After every row comes one of two labels: whether the row has a hidden trait. Each part has its own trait and labels.
In the rows, zero is written as 128.
[ 15 128  96 111 125 126  74 127 172 125 140 112 140 122 135  23 167 133
  81] -> (40)
[ 62 141 115 114 109 112 107 127 149 131 123 128 140 133 124  99 160 125
 113] -> (40)
[ 95 160 127 168 121 108 125 127 125 137 143 119 146 128 166  44 181 103
  98] -> (40)
[ 96  98 115 104 137 155 122 133 143 119 133 130 115 119 135 174  74 148
 142] -> (45)
[175 156 132 165 125 111 120 123 146 133 131 130 143 125 227  34 214  78
 104] -> (40)
[ 95 154 127 101 130 114 122 135 134 136 116 131 149 141  30  83 152 110
 124] -> (40)
[ 77 160 130 107 116 104 113 131 124 140 121 133 161 143  53  65 199  77
  99] -> (40)
[153 133 135 118 152 133 145 137 124 125 129 128 128 132  91 132 110 138
 141] -> (40)
[153 141 140 135 132 118 154 129 126 131 106 135 131 135 123  98 120 151
 151] -> (45)
[103 118 124 106 131 139 120 131 133 124 129 126 124 128 104 145 115 127
 127] -> (45)
[111 153 115 133 151 123 115 137 152 125 140 120 141 126 141  17 141 138
 129] -> (40)
[132  94 119 117 133 161 122 129 126 117 147 124 106 111 154 180  87 126
 124] -> (45)
[ 87  93 134  93  77 129 121 112 118 135 103 142 111 134 113 255 118 109
 115] -> (45)
[150 130 119 138 160 145 127 138 133 120 148 119 122 116 150  83 101 144
 138] -> (40)
[106 124 118 125 113 124 117 124 142 126 125 127 123 125 145 137 128 145
 125] -> (45)
[115 119 119 139 121 129 117 123 136 124 137 123 117 119 183 131 128 139
 124] -> (40)
[ 67 108 112  92 112 139  95 126 146 127 144 127 130 122 118 147 141  87
  93] -> (45)
[131 135 120 157 122 120 122 124 143 123 129 123 122 121 221  90 146 139
 127] -> (45)
[193 128 165 101 144 141 151 139  79 140 133 134 139 140   1 179 143  55
 109] -> (40)
[139 113 119 136 124 141 114 123 136 123 150 125 121 114 207 131 139 107
 103] -> (45)
[ 88 115 106 135 122 124 121 123 149 120 124 125 116 123 189 137  97 185
 149] -> (45)
[185 149 154 131 171 127 171 145 111 136 109 137 137 137  30 100 115 128
 175] -> (45)
[ 41 144 116  95 121 116 112 135 142 133 111 129 146 142  44 100 126 148
 123] -> (40)
[ 56 133 120 101 121 113 129 127 140 127 112 129 132 136  65 121 108 170
 139] -> (40)
[ 78 151 132 112  90  78 121 110 119 151  95 140 143 146  53 149 198 115
 124] -> (40)
[154 131 148  99 135 138 121 136 118 136 149 125 147 129  34 115 163  41
  84] -> (40)
[104 162 119 132 160 119 122 141 139 129 143 117 147 132  74   3 140 134
 123] -> (40)
[101 101 102 127 137 148 101 130 154 111 153 118 114 106 205 116 110 139
 120] -> (45)
[ 91 130 120 117 125 127  96 131 130 129 148 119 139 126  99 101 155  97
  94] -> (40)
[147 108 117 151 136 143 125 126 131 119 146 120 105 110 231 151 109 136
 134] -> (40)
[ 68 134 122 105 106 114 106 126 131 134 131 127 144 138  59 133 164  91
  90] -> (40)
[116 102 104 147 119 148  96 120 147 115 159 116 107 102 255 131 132 116
  98] -> (40)
[ 88 140 122  96 127 128 101 134 142 131 148 124 152 132  56  80 163  76
  92] -> (40)
[ 99 117 135  95 111 129 117 125 122 134 127 134 140 132  74 174 149  76
  96] -> (40)
[ 31 111 131  91  96 123 131 125 122 133  94 135 137 140  71 204 108 130
 132] -> (45)
[105 140 115 147 151 123 129 134 142 122 124 121 127 127 138  66  95 189
 159] -> (40)
[208 118 130 162 155 160 133 132 121 119 167 120 116 108 191 110 120 106
 122] -> (40)
[ 57 136 118  93 111 119 108 130 152 132 117 134 141 132  91 111 153 106
 112] -> (45)
[159 121 135 123 146 146 126 135 121 127 150 124 131 123  96 114 136  85
 109] -> (40)
[135 162 134 136 137 105 148 131 120 133 118 128 139 139 108  95 131 146
 146] -> (40)
[171 133 113 173 168 141 130 136 141 114 158 114 119 109 215  41 116 159
 137] -> (40)
[ 69 126 121 100 110 122 114 125 146 131 114 137 135 136 106 152 128 128
 123] -> (45)
[ 82 122 113  78 139 146 105 139 152 130 135 135 140 127  70 114 131  98
 111] -> (45)
[112 141 132 126 127 115 144 131 130 131 104 133 133 138 100 124 109 169
 158] -> (45)
[111 140 123 116 147 128 134 138 138 127 123 129 137 134  90  83 114 148
 147] -> (45)
[120 122 114 143 140 129 145 131 132 119 116 124 114 129 136 133  69 192
 162] -> (45)
[ 88 132 119 122 130 127 113 129 132 127 134 120 132 126 127 107 130 123
 110] -> (40)
[ 89 120 125 107 113 121 123 124 135 135 112 134 126 136 116 170 126 143
 131] -> (45)
[ 84 138 126 110 132 117 136 130 135 131 108 132 140 143  76 119 114 159
 151] -> (45)
[ 55 105 105 106  76 128  78 114 155 127 142 127 128 117 177 170 168  74
  76] -> (40)
[ 75 133 123 100 124 116 119 128 133 128 114 130 137 138  66 130 133 135
 128] -> (40)
[148 147 120 172 146 121 134 132 140 121 138 117 126 117 198  34 129 164
 132] -> (40)
[ 94 124 125 121  86 108 124 113 133 133 102 138 127 137 157 184 139 142
 132] -> (45)
[102 180 108 166 156 103 100 134 165 127 158 113 154 122 191   1 202 115
 102] -> (40)
[ 59 125 112 121 109 113 119 126 136 126 115 125 125 136 115 147  93 192
 144] -> (40)
[127 127 118 144 159 137 136 135 135 122 129 120 120 118 149  95  96 172
 148] -> (40)
[101 147 111 133 155 130 104 141 148 123 158 114 145 118 137  10 157 104
 104] -> (40)
[254 120 150 168 147 138 167 133 102 126 132 129 105 124 175 130 108 153
 154] -> (45)
[153 147 132 141 132 121 131 131 116 130 137 123 133 128 116  99 151 119
 123] -> (40)
[169 120 120 137 181 157 129 144 137 115 159 119 121 109 169  63  95 139
 144] -> (45)
[140 122 141 108  94 117 135 115 122 136 113 137 124 134 152 189 152 113
 122] -> (40)
[139 156 133 144 129 105 140 129 142 131 112 132 137 138 139  68 154 144
 142] -> (45)
[107 125 106 135 149 135 116 136 142 116 141 113 120 120 142  89  88 178
 136] -> (40)
[ 90 120 116 120 126 134 108 128 135 124 145 120 128 120 136 113 127  99
 110] -> (40)
[125 105 122 127 110 137 123 120 133 123 126 130 109 119 194 190 107 142
 132] -> (45)
[ 52 118 118  99 100 115 114 115 155 137 100 139 126 135 132 190 134 132
 141] -> (45)
[156  99 111 153 143 153 129 126 135 112 147 118  96 103 255 148  72 174
 140] -> (45)
[ 13 105 111  82  76 116 101 116 147 132 108 135 130 139  98 218 127 139
 113] -> (45)
[166 123 135 145 123 127 141 124 122 128 121 131 115 127 168 156 122 140
 138] -> (45)
[ 99 131 113 132 133 125 126 128 151 124 121 126 123 127 157  99 111 172
 148] -> (45)
[155 132 127 165 121 115 126 120 121 125 129 121 116 122 204 125 124 162
 133] -> (40)
[108 134 125 125 145 121 157 131 124 128  94 131 120 139  87 138  65 210
 185] -> (45)
[219 105 159 126 154 162 154 139  77 129 148 126 118 124  65 186 101  70
 118] -> (40)
[129 118 127 131 131 134 122 128 120 126 142 123 122 122 134 138 130 114
 111] -> (40)
[174  99 121 164 123 143 140 120 123 116 132 126  92 111 249 175  80 179
 152] -> (45)
[  6 131 103  89 117 122  85 133 151 126 135 121 143 133  57  99 137 114
 107] -> (40)
[143 138 122 143 165 136 134 140 139 122 136 121 128 128 133  47 107 159
 153] -> (40)
[192 145 147 144 133 125 134 129 124 135 128 136 140 128 149  85 175  85
 119] -> (45)
[121 125 118 144 124 128 131 123 138 123 121 126 114 124 199 130 103 177
 151] -> (45)
[139 140 111 158 161 134 114 134 149 118 155 112 130 114 198  26 140 136
 128] -> (40)
[  1 135  95  91 106 113  77 126 167 128 135 121 145 130 119  86 156 132
  92] -> (40)
[ 63 135 119 102 131 125 110 133 137 131 129 123 140 135  62 103 131 123
 118] -> (40)
[158 151 112 159 184 132 120 149 125 111 177 102 137 123 117   1 136 144
 126] -> (40)
[150 155 132 149 149 116 136 134 120 129 134 120 136 134 111  62 148 129
 122] -> (40)
[133 162 118 149 152 122 121 138 153 125 136 123 144 126 147   1 153 130
 129] -> (40)
[168 126 123 176 125 118 136 119 121 121 127 121 101 118 238 137  96 188
 145] -> (40)
[ 42 140  98 120 130 117 102 131 164 122 129 123 136 126 152  64 134 157
 128] -> (45)
[116 109 121 123 122 140 128 123 135 124 135 131 115 120 174 171 100 155
 139] -> (45)
[138 128 132 135 117 123 139 125 116 130 118 129 122 133 129 163 118 150
 140] -> (40)
[106  96 116 123 117 145 112 121 137 120 136 126 110 113 205 182 101 142
 125] -> (45)
